0.918; 0.018; 0.281; 1.154; -1.776; 2.818
-0.615; -1.490; 5.429; -0.568; -2.642; 2.255
-0.187; 0.755; 0.026; 0.228; -3.345; -1.611
ans = 2.818

-0.353; -0.774; 0.610; 2.782; -2.262; -0.009; -4.457
2.989; -0.091; -3.600; -0.546; -2.948; -0.206; -0.908
-4.266; -0.074; -0.503; 0.117; -1.068; 0.004; -1.049
ans = -4.457

1.520; -1.036; -0.286; -2.990; 0.968
2.867; 2.220; 1.344; 5.852; 1.715
1.426; -0.926; -0.335; -3.023; 0.932
ans = 0.968

-3.531; -0.752; -1.845; 1.828; 0.022; -2.262
-4.238; -0.804; -1.442; 1.298; 0.069; -2.106
0.126; 0.060; -1.540; -2.359; 2.079; 4.090
ans = -2.262

-0.691; -2.883; 5.365; -1.326
0.027; -3.597; 0.860; -3.011
-1.441; 1.232; 2.811; -3.919
ans = -1.326

0.718; -1.668; 4.973; -2.241
0.211; 2.581; -3.268; -1.708
-2.140; 0.844; -4.799; -2.472
ans = -2.241

-2.342; -2.603; -1.873; 5.687
-2.342; -2.603; -4.703; 5.687
-2.342; -2.603; -1.873; 5.687
ans = 5.687

0.508; -2.759; 3.139; 1.415; -2.867; 2.180
1.966; -2.083; 2.507; -1.729; 3.959; -1.023
1.195; -0.206; 0.112; -1.754; 4.931; -1.063
ans = 2.180
---
array([[  3.9,  -8.9,  17.8,  16.9,   0.7,  16.6],
       [ 12.4, -17.8,  12.8,  12.4,  -9.8,   6.6]]) | 16.6

array([[  0.68, -12.46,  14.05,   1.97,  -5.07,  -6.91,  -6.44],
       [-12.39,  -6.35,   7.97,  11.89,  -7.03, -18.44,   0.71]]) | 7.97

array([ 0.485,  0.255,  0.749,  2.039,  0.316, -1.476,  1.156]) | 0.749

array([[-14.02,  10.96,  -3.74,  -0.06,  11.61],
       [-16.86,  12.45,  -7.59,   1.43,  12.26],
       [-11.52,  10.39,  -4.21,  -0.32,   6.36]]) | 11.61

array([ -3.6,   4.3,  17.4,  -4.4, -12.9]) | -3.6

array([[-0.12, -0.17, -0.18, -2.05,  1.28, -2.10],
       [-1.63, -1.61, -1.61,  1.55, -1.25,  1.84],
       [-0.76, -0.79, -0.78, -0.50,  0.01, -0.45]]) | 1.28

array([-12.26,   0.33, -15.49,  10.81]) | -12.26
---
[-0.3 -1.6  1.1 -0.4] result: -0.3, -0.4

[ -2.856 -15.530   9.930 -16.259  -5.205  11.822] result: -2.856, 11.822

[-1.5  1.0 -0.2 -1.3 -1.4  0.1 -1.5] result: -1.5, -1.5

[[ 0.1  0.9  1.6  0.0  1.1  1.3  1.2]
 [ 0.7 -1.2  0.2  0.4 -0.6 -0.1  0.1]] result: 0.1, 0.1

[[ 1.0  1.6  1.7  1.5  1.4  0.9]
 [ 1.4  1.6 -1.6  1.9  1.4  1.3]] result: 1.0, 1.3

[  7.412  18.645 -16.905  14.450   3.724  -1.487   5.633] result: 7.412, 5.633

[  81.3  -60.0 -132.2  -33.3  -10.2  111.6] result: 81.3, 111.6

[-12.28 -10.36  13.32  10.69  -4.38  -1.58  -8.04] result: -12.28, -8.04

[[ -15.684  134.066  -23.771  -79.647   74.255   22.499]
 [ -66.903  108.809 -127.393  -56.349  193.812  -41.073]] result: -15.684, -41.073
---
[[ 83 558 424 559 540 511 254 627 573 482 683 331 481 515 321]
 [412 459 263 439 723 604 121 571 314 531 458 504 599 363 691]
 [257 531 352 559 525 525  60 620 537 591 596 482 565 349 377]
 [124 412 660 416 443 673 514 648 368 420 324 407 613 629 355]
 [150 381 758 452 340 645 492 602 365 479 294 462 671 575 339]
 [445 374 341 627 778 338 592 445 313 480 397 345 771 383 459]
 [276 349 573 492 251 683 373 457 187 476 384 468 587 542 750]
 [491 409 383 494 908 466 433 532 291 476 351 416 728 366 577]
 [285 307 631 699 301 456 509 409 337 611 326 492 798 420 377]] value 750

[[108 150 163 161 144 153  78 116 215 152 118 172  94 131 176]
 [ 95 149 171 144 151 139  88 101 205 170 116 180  85 124 191]
 [222 132 112 163 138 134 174 152 189 129 174 161 143 119 173]
 [201 106 168 169 120 164 220 164 172 180 187  93 125 123 195]
 [155 185 110  85 155 239 155 106  85  79  38 124 147  93  83]
 [180  84 152 136 140 164 193 186 181 113 201 138 127 126 179]
 [152  76 121 183  99 178  84 129 156  84  62 131  57 113 126]] value 83

[[ 67 135  99 101  83 101  87  78 109  67]
 [ 32  24 125  87 198 181 149 122  77 158]
 [109 150 108 114  97  31  97 131 196  56]
 [137 174  80 112  11  73  57  56  84  54]
 [117 110 107 108 108  83 107 120 131 100]
 [178 102  98 114  79  88 100 114  88 129]
 [120 111 107 109 107  79 107 122 135  99]
 [105  84  93  97  82 165  96  61  11 133]] value 129

[[ 81  41 114  86  82 100  48  86  58  69 104  96 110 111 116  78]
 [ 99  67  92 110  93  58  74 123  80  25  87  75 113  95 124  72]
 [111  64  97 122  88  51  69 115  53  36  68  70 110  87 141  80]
 [100  63  91  91  83  66  66 104  77  91  94  88 113  86 144  94]
 [105  55 128  99  90 114  68  88  34  51 105 105 102 117 121  84]
 [ 84  43  96  87  79  73  54  97  71  82  96  87 117  94 129  91]
 [ 88  48 106  64  79 111  56  80  74 111 124 114 107 109 128  99]
 [ 79  46  65  52  69  49  55  94 111 161 100  93 124  62 158 119]
 [ 69  39  61  26  59  58  43  83 128 223 120 106 128  58 160 133]
 [158  79 103 125 110  87 102 124  86  66 101 105  94 102 161  92]] value 119

[[  5   4  17  -5  17  28 -16   7 -13  -4]
 [ 18  -1   6   6   2  -3  17  -3   9  32]
 [  2  -1 -13 -29  23   5   8  11  11  -1]
 [ -7   2  13  -8  12  10 -34   2 -12   5]
 [ 14   4   3   9  17   0  23  -2  19  19]
 [ -8  25   4 -24  -3  10  10 -14  -7  11]
 [  9  -1 -10   4 -17 -18  22  -5   8  22]
 [ -7  -2  14  19 -24  -9 -13 -17 -14  -4]] value 11
---
[ 0.006 -0.108 -0.028  0.131 -0.173 -0.073 -0.147] -> -0.173
[ 1.40  1.36 -0.61  0.81 -1.74 -0.33] -> 0.81
[ 0.169  0.541  1.962 -1.864 -0.678 -0.145] -> -1.864
[-137.347 -104.832  -72.818  -77.561  149.748   44.657   42.662] -> 149.748
[ 152.8 -120.7   70.3   40.1] -> -120.7
[-160.26 -185.15 -118.99   -8.78   99.18  173.70 -130.48] -> 99.18
[-0.155  0.177  0.022 -0.118] -> 0.177
---
[[ 2.822 -3.730  5.931  1.415]
 [-2.579  1.203  4.798  1.305]] -> 1.203

[ 4.506 -0.577  0.641 -3.487  0.172  0.528] -> -0.577

[-0.654 -3.738 -0.131  1.965  4.379  2.235] -> -3.738

[ 0.215 -0.117 -3.956  4.162  2.151  3.810 -5.883] -> -0.117

[-3.163  2.933  4.503  4.782 -5.753 -2.630] -> 2.933

[[-1.161 -1.314 -0.514 -0.140 -0.511  0.983  0.045]
 [ 0.582  0.367  1.279 -2.266  2.904 -1.931 -0.609]
 [-2.472 -2.381 -3.244 -2.867  1.889 -1.459 -4.238]] -> -2.381

[[-4.786 -4.793  2.857 -0.962  3.180 -2.238]
 [-5.392 -5.390  4.332 -1.971  4.427 -3.511]] -> -5.390
---
Q:
-1.775; 0.907; 4.874; -1.775; -0.088
-0.281; -0.770; -0.419; -0.281; -0.309
-0.354; -0.713; -0.217; -0.354; -0.501
A: -1.775

Q:
-4.054; 3.783; 2.983; 2.433; -2.690; -2.827; 3.139
-4.293; 1.690; 1.970; 2.816; -1.618; -2.641; 3.234
-3.517; 3.342; 2.370; 4.592; -1.291; -2.496; 4.322
A: -4.054

Q:
-4.427; -2.018; 2.659; 0.638; 4.548
0.576; 2.070; -4.670; 4.640; -1.769
3.448; 3.007; -1.890; -4.558; -2.436
A: -4.427

Q:
-1.793; -0.552; -0.063; 1.635; 5.285
-1.173; -1.904; -1.442; -0.805; 0.239
-1.493; 1.065; 1.361; -1.130; 2.229
A: -1.793

Q:
-1.139; -0.055; 0.370; -2.117; 4.252
-0.979; -2.288; -1.693; -1.204; 0.195
-1.618; 0.938; 0.161; 0.557; -1.551
A: -1.139

Q:
-1.963; 5.516; -2.036; -5.526
-0.711; 0.268; -1.290; -1.343
0.139; 1.030; 0.250; -0.834
A: -1.963
